Here is a tiny trained network, its code and every weight. The questions are about switching its units off for an input and a target symbol, where a switched-off unit gives its printed mean instead of its output.

import numpy as np


def w(rows, s, z=0):
    codes = np.array(rows[::2]) - 128.0
    scale = np.full(codes.shape[1], s)
    scale[-1] = z or s
    return codes * scale


def f(y):
    return np.maximum(y, 0)


def softmax(a):
    e = np.exp(a - a.max(-1, keepdims=True))
    return e / e.sum(-1, keepdims=True)


def log_softmax(a):
    a = a - a.max(-1, keepdims=True)
    return a - np.log(np.exp(a).sum(-1, keepdims=True))


def net(x, mask):
    ids = ['ζλπσψω'.index(c) for c in x.split()]
    T = len(ids)
    res = E[ids] + P[:T]
    r = res
    for j in range(3):
        rows = slice(2 * j, 2 * j + 2)
        q, k, v = (r @ M[0][rows].T for M in (Q, K, V))
        z = softmax(np.where(np.tri(T) > 0, q @ k.T / 2**0.5, -1e9)) @ v
        o = O[0][rows]
        res = res + np.where(mask[j], z, o[:, -1]) @ o[:, :-1]
    y = f(res @ A[0][:, :-1].T + A[0][:, -1])
    res = res + np.where(mask[3:7], y, B[0][:, -1]) @ B[0][:, :-1]
    return log_softmax(res[-1] @ U[:, :-1].T + U[:, -1])


Q, K, V, O, A, B = {}, {}, {}, {}, {}, {}
E = w([
[34,193,28],'ζ',
[128,232,87],'λ',
[137,232,98],'π',
[175,45,246],'σ',
[71,50,134],'ψ',
[178,250,137],'ω',
],0.013)
P = w([
[134,144,164],'0',
[169,110,58],'1',
[167,97,19],'2',
[161,96,2],'3',
[149,99,6],'4',
[132,121,31],'5',
[105,153,73],'6',
[82,176,104],'7',
[57,193,135],'8',
[36,217,171],'9',
],0.0094)
Q[0] = w([
[85,115,143],'h1',
[156,90,108],'h1',
[88,90,198],'h2',
[109,199,104],'h2',
[9,69,47],'h3',
[123,52,238],'h3',
],0.012)
K[0] = w([
[100,116,156],'h1',
[169,134,132],'h1',
[120,84,126],'h2',
[126,132,89],'h2',
[123,88,65],'h3',
[7,122,149],'h3',
],0.017)
V[0] = w([
[124,74,212],'h1',
[74,103,175],'h1',
[59,56,55],'h2',
[161,3,134],'h2',
[186,121,124],'h3',
[81,197,179],'h3',
],0.012)
O[0] = w([
[171,45,1,2],'h1',
[181,112,40,68],'h1',
[177,189,228,151],'h2',
[15,210,242,8],'h2',
[164,199,239,141],'h3',
[171,66,65,124],'h3',
],0.0069,0.0088)
A[0] = w([
[253,54,191,136],'n1',
[125,52,158,13],'n2',
[98,111,194,45],'n3',
[234,147,174,3],'n4',
],0.014,0.0069)
B[0] = w([
[1,133,107,226],'n1',
[113,220,103,153],'n2',
[124,132,63,230],'n3',
[135,88,76,254],'n4',
],0.024,0.003)
U = w([
[138,84,27,153],'ζ',
[127,161,102,129],'λ',
[109,198,159,105],'π',
[67,108,103,63],'σ',
[103,6,174,252],'ψ',
[102,96,109,94],'ω',
],0.014)

Each question gives the input, a string of symbols that net reads in full, and the target symbol t.
The units are the heads (2 rows each of Q, K, V and O) and the neurons (one row each of A and B). Each row of codes is followed by its name. A weight is (code - 128) times the scale printed after its matrix; where a second scale follows, it is the last column's (O, A, B and U).
mask holds one flag per unit, heads first, then neurons. A switched-off unit (its flag False) gives its mean, the last column of its rows in O or B, instead of its output. The means were averaged over made-up inputs and are rounded, as every weight is.
A unit's drop is (log p(t) with every unit on - log p(t) with that unit switched off) / (log p(t) with every unit on - log p(t) with every unit switched off).
The circuit of an input: a set's keep is (log p(t) with only the set's units on - log p(t) with every unit switched off) / (log p(t) with every unit on - log p(t) with every unit switched off). Starting from all 7 units, units are removed one at a time, each time the one whose removal leaves the highest keep (on an exact tie, the one counted first), for as long as the keep stays at least 0.8.
circuit, biggest first: the units of the circuit, biggest drop first
most important unit: the unit with the biggest drop
k most important neurons: the k neurons with the biggest drops, biggest first
heads that matter: for each layer, one digit per head in row order, 1 if its drop is at least 0.15 and else 0, layers parted by /
drop of u: that unit's drop, to one decimal
input ψ ζ σ ζ σ σ ψ ζ λ, target ζ: circuit, biggest first	[h2, n4]
input λ ω σ ψ σ ζ ζ π ω σ, target ζ: circuit, biggest first	[n3]
input ψ ζ σ σ λ ψ ψ ζ π, target ζ: circuit, biggest first	[h2, n4]
input ζ λ ζ, target λ: heads that matter	100
input λ σ ζ λ λ ζ ζ, target π: heads that matter	100
input π ω λ σ λ σ ζ ζ ω, target ζ: heads that matter	010
input ω ζ ζ ζ σ ζ ζ π, target ζ: circuit, biggest first	[n4, h2]
input ζ ζ ω λ λ ζ, target π: 2 most important neurons	[n4, n3]
input π λ ζ λ ψ ζ, target λ: 2 most important neurons	[n1, n4]
input ζ λ ψ λ π λ, target π: 2 most important neurons	[n3, n4]
input λ λ λ λ, target π: 2 most important neurons	[n4, n3]
input ζ ω π λ σ σ λ ζ ω σ, target ζ: 2 most important neurons	[n3, n1]
input σ ω ω λ ω λ ψ π ψ ζ, target ζ: drop of n2	0.0
input σ π ψ π π ω σ ω ψ ζ, target ζ: most important unit	h1
input λ λ ζ σ σ, target σ: drop of n1	0.2
input λ ζ ζ π π λ ζ ω ω, target ζ: drop of n4	1.1
